Below is a small trained network, with its code and all its weights. Each question gives an input and a target symbol and asks what happens when units are switched off, that is, made to give their printed mean instead of their output.

import numpy as np


def w(rows, s, z=0):
    codes = np.array(rows[::2]) - 128.0
    scale = np.full(codes.shape[1], s)
    scale[-1] = z or s
    return codes * scale


def norm(h):
    return h / np.sqrt((h * h).mean(-1, keepdims=True) + 1e-5)


def softmax(a):
    e = np.exp(a - a.max(-1, keepdims=True))
    return e / e.sum(-1, keepdims=True)


def log_softmax(a):
    a = a - a.max(-1, keepdims=True)
    return a - np.log(np.exp(a).sum(-1, keepdims=True))


def net(x, mask):
    ids = ['ΔΛΞΠαβζημστφψω'.index(c) for c in x.split()]
    T = len(ids)
    res = E[ids] + P[:T]
    u = 0
    for l in range(3):
        r = norm(res)
        for j in range(2):
            rows = slice(2 * j, 2 * j + 2)
            q, k, v = (r @ M[l][rows].T for M in (Q, K, V))
            z = softmax(np.where(np.tri(T) > 0, q @ k.T / 2**0.5, -1e9)) @ v
            o = O[l][rows]
            res = res + np.where(mask[u + j], z, o[:, -1]) @ o[:, :-1]
        u += 2
    return log_softmax(norm(res)[-1] @ U[:, :-1].T + U[:, -1])


Q, K, V, O = {}, {}, {}, {}
E = w([
[154,123,138,110,137,227,161,118],'Δ',
[141,127,154,115,140,223,157,111],'Λ',
[151,128,154,105,133,218,159,119],'Ξ',
[117,146,145,129,144,231,152,113],'Π',
[167,129,178,132,106,202,119,119],'α',
[119,159,179,104,125,229,138,113],'β',
[153,146,133,72,117,219,123,114],'ζ',
[44,70,251,20,169,57,216,148],'η',
[186,105,107,76,114,207,122,116],'μ',
[80,102,152,137,148,212,118,89],'σ',
[163,65,124,144,120,152,111,179],'τ',
[201,146,122,162,113,94,177,52],'φ',
[124,52,184,203,174,122,172,133],'ψ',
[150,25,77,136,177,136,167,115],'ω',
],0.0016)
P = w([
[77,110,104,133,5,126,183,140],'0',
[99,106,120,133,38,146,167,132],'1',
[112,101,129,129,57,153,152,130],'2',
[122,97,140,126,81,163,152,127],'3',
[130,93,149,125,97,167,143,126],'4',
[135,90,153,123,114,171,139,124],'5',
[141,89,159,125,128,171,131,123],'6',
[145,90,162,124,141,169,124,122],'7',
[153,94,162,127,156,169,114,121],'8',
[157,102,163,125,170,164,104,121],'9',
[161,108,166,128,184,156,91,121],'10',
[168,118,165,124,199,147,78,122],'11',
[177,121,170,120,209,139,71,121],'12',
],0.0019)
Q[0] = w([
[124,225,65,176,141,2,161,86],'0.h1',
[141,98,199,63,221,181,183,65],'0.h1',
[143,107,169,156,126,135,126,120],'0.h2',
[166,135,165,133,111,173,154,89],'0.h2',
],0.0069)
K[0] = w([
[27,125,117,90,11,213,163,156],'0.h1',
[174,134,152,121,232,170,2,146],'0.h1',
[140,128,181,157,190,73,102,157],'0.h2',
[109,118,179,70,170,78,107,164],'0.h2',
],0.0049)
V[0] = w([
[114,130,137,107,77,149,25,252],'0.h1',
[42,80,62,130,185,158,160,177],'0.h1',
[147,95,89,151,93,152,46,115],'0.h2',
[145,122,148,124,148,76,80,149],'0.h2',
],0.003)
O[0] = w([
[93,3,115,139,192,239,221,163,105],'0.h1',
[158,103,189,123,90,150,44,223,143],'0.h1',
[95,189,80,160,76,107,147,145,125],'0.h2',
[62,132,120,89,146,176,177,127,6],'0.h2',
],0.0028,0.0025)
Q[1] = w([
[208,79,227,102,157,162,100,130],'1.h1',
[110,88,116,143,137,152,78,110],'1.h1',
[184,101,173,130,184,120,66,116],'1.h2',
[1,188,50,93,154,29,153,149],'1.h2',
],0.0076)
K[1] = w([
[93,170,138,115,255,123,98,142],'1.h1',
[70,96,146,94,108,65,157,205],'1.h1',
[143,137,131,86,248,88,123,124],'1.h2',
[129,176,113,155,55,136,194,171],'1.h2',
],0.0067)
V[1] = w([
[134,203,127,86,127,165,129,149],'1.h1',
[116,117,179,62,117,97,166,143],'1.h1',
[235,186,119,153,132,167,147,151],'1.h2',
[154,110,121,1,113,116,153,171],'1.h2',
],0.0038)
O[1] = w([
[108,1,177,162,160,98,115,72,53],'1.h1',
[136,187,100,188,163,78,217,110,197],'1.h1',
[64,227,88,182,149,125,171,202,248],'1.h2',
[60,101,155,246,144,135,35,80,104],'1.h2',
],0.0029,0.0014)
Q[2] = w([
[116,102,146,188,152,99,169,158],'2.h1',
[2,71,26,108,102,63,132,116],'2.h1',
[187,165,207,154,178,171,153,156],'2.h2',
[61,151,106,199,163,133,155,91],'2.h2',
],0.0071)
K[2] = w([
[133,164,104,122,123,223,80,88],'2.h1',
[114,121,116,162,1,136,168,117],'2.h1',
[140,123,131,91,214,113,110,108],'2.h2',
[174,190,45,170,132,254,89,104],'2.h2',
],0.0079)
V[2] = w([
[9,137,247,147,62,148,155,122],'2.h1',
[113,215,112,101,107,253,63,40],'2.h1',
[79,90,240,125,197,36,165,136],'2.h2',
[246,106,89,217,161,143,121,122],'2.h2',
],0.0024)
O[2] = w([
[164,152,75,95,200,129,109,130,195],'2.h1',
[162,84,4,131,59,102,111,78,233],'2.h1',
[178,147,58,137,77,170,133,154,6],'2.h2',
[82,99,159,103,43,84,152,165,211],'2.h2',
],0.0043,0.0017)
U = w([
[109,118,203,149,71,81,46,177,217],'Δ',
[129,190,113,109,79,49,138,84,219],'Λ',
[102,153,94,176,131,107,150,143,236],'Ξ',
[195,59,120,66,81,151,98,73,180],'Π',
[85,143,89,101,129,136,251,133,149],'α',
[113,98,35,160,157,125,120,84,94],'β',
[44,74,89,169,120,104,114,90,145],'ζ',
[169,93,199,208,193,133,111,77,62],'η',
[58,118,136,151,99,97,144,138,8],'μ',
[198,158,31,124,168,168,135,121,67],'σ',
[88,32,160,122,169,207,170,203,135],'τ',
[102,217,126,129,146,84,112,132,60],'φ',
[134,210,89,110,180,166,81,206,115],'ψ',
[167,196,201,93,97,137,139,220,15],'ω',
],0.011,0.0017)

Each question gives the input, a string of symbols that net reads in full, and the target symbol t.
The units are the heads (2 rows each of Q, K, V and O). Each row of codes is followed by its name. A weight is (code - 128) times the scale printed after its matrix; where a second scale follows, it is the last column's (O and U).
mask holds one flag per head, layer by layer. A switched-off head (its flag False) gives its mean, the last column of its rows in O, instead of its output. The means were averaged over made-up inputs and are rounded, as every weight is.
A unit's drop is (log p(t) with every unit on - log p(t) with that unit switched off) / (log p(t) with every unit on - log p(t) with every unit switched off).
The circuit of an input: a set's keep is (log p(t) with only the set's units on - log p(t) with every unit switched off) / (log p(t) with every unit on - log p(t) with every unit switched off). Starting from all 6 units, units are removed one at a time, each time the one whose removal leaves the highest keep (on an exact tie, the one counted first), for as long as the keep stays at least 0.8.
circuit, biggest first: the units of the circuit, biggest drop first
most important unit: the unit with the biggest drop
which heads matter: for each layer, one digit per head in row order, 1 if its drop is at least 0.15 and else 0, layers parted by /
input α ψ τ φ η α, target η: which heads matter : 00 / 01 / 10
input σ η ζ η τ β Ξ ω σ, target Δ: circuit, biggest first : [0.h1; 1.h1; 2.h2]
input α η ψ, target η: circuit, biggest first : [1.h2; 2.h1]
input Ξ β σ Π Π η σ σ, target σ: which heads matter : 10 / 01 / 01
input ψ ζ σ Λ η ω, target η: which heads matter : 10 / 11 / 10
input τ η σ σ α, target σ: which heads matter : 00 / 01 / 01
input τ Π ζ, target τ: which heads matter : 10 / 00 / 01
input τ ψ α Π σ Λ β, target Π: circuit, biggest first : [2.h1; 1.h1]
input σ ψ Π, target ω: most important unit : 1.h2
input σ ω τ η, target τ: which heads matter : 10 / 01 / 11
input α μ μ α Π ψ σ Ξ, target ω: circuit, biggest first : [1.h2; 2.h1]
input Π σ α Ξ η Δ σ α μ α α, target α: circuit, biggest first : [0.h1; 1.h2]
input α σ τ β, target τ: which heads matter : 10 / 00 / 00
input σ ζ Λ μ Λ, target ζ: which heads matter : 00 / 11 / 11
input σ ψ Π Ξ Λ, target ψ: which heads matter : 11 / 11 / 11
input Δ μ α ψ τ Π ψ, target ω: most important unit : 1.h2
input τ Δ Δ β σ α τ μ τ Λ α, target τ: circuit, biggest first : [0.h1; 2.h2]
input ω τ σ μ σ α ψ σ β μ ζ Π β, target β: circuit, biggest first : [1.h1; 2.h1; 1.h2; 0.h1]
input σ φ Λ Π Π Π τ φ ζ, target Λ: which heads matter : 10 / 00 / 00
input ψ Π Π τ τ η Λ Ξ φ ψ τ ω Λ, target ω: which heads matter : 00 / 01 / 11
input ζ ζ σ σ Π Λ σ, target Π: which heads matter : 00 / 11 / 10
input ω ω Π μ α, target ζ: which heads matter : 10 / 11 / 11
input η φ Δ φ Π η σ Π β Π φ Π, target Λ: most important unit : 0.h1
input σ Ξ μ σ φ σ Λ Π β μ α, target ζ: circuit, biggest first : [2.h1; 1.h1; 0.h1; 1.h2]
input τ α Π η ω μ Δ ψ μ, target ψ: circuit, biggest first : [2.h1; 2.h2]
input τ α σ Ξ, target Π: circuit, biggest first : [1.h1; 1.h2]
input Λ μ ψ τ Π Π σ α β ω φ α ω, target Δ: which heads matter : 00 / 10 / 10
input σ α β σ Λ β η η β, target η: circuit, biggest first : [1.h2; 1.h1]
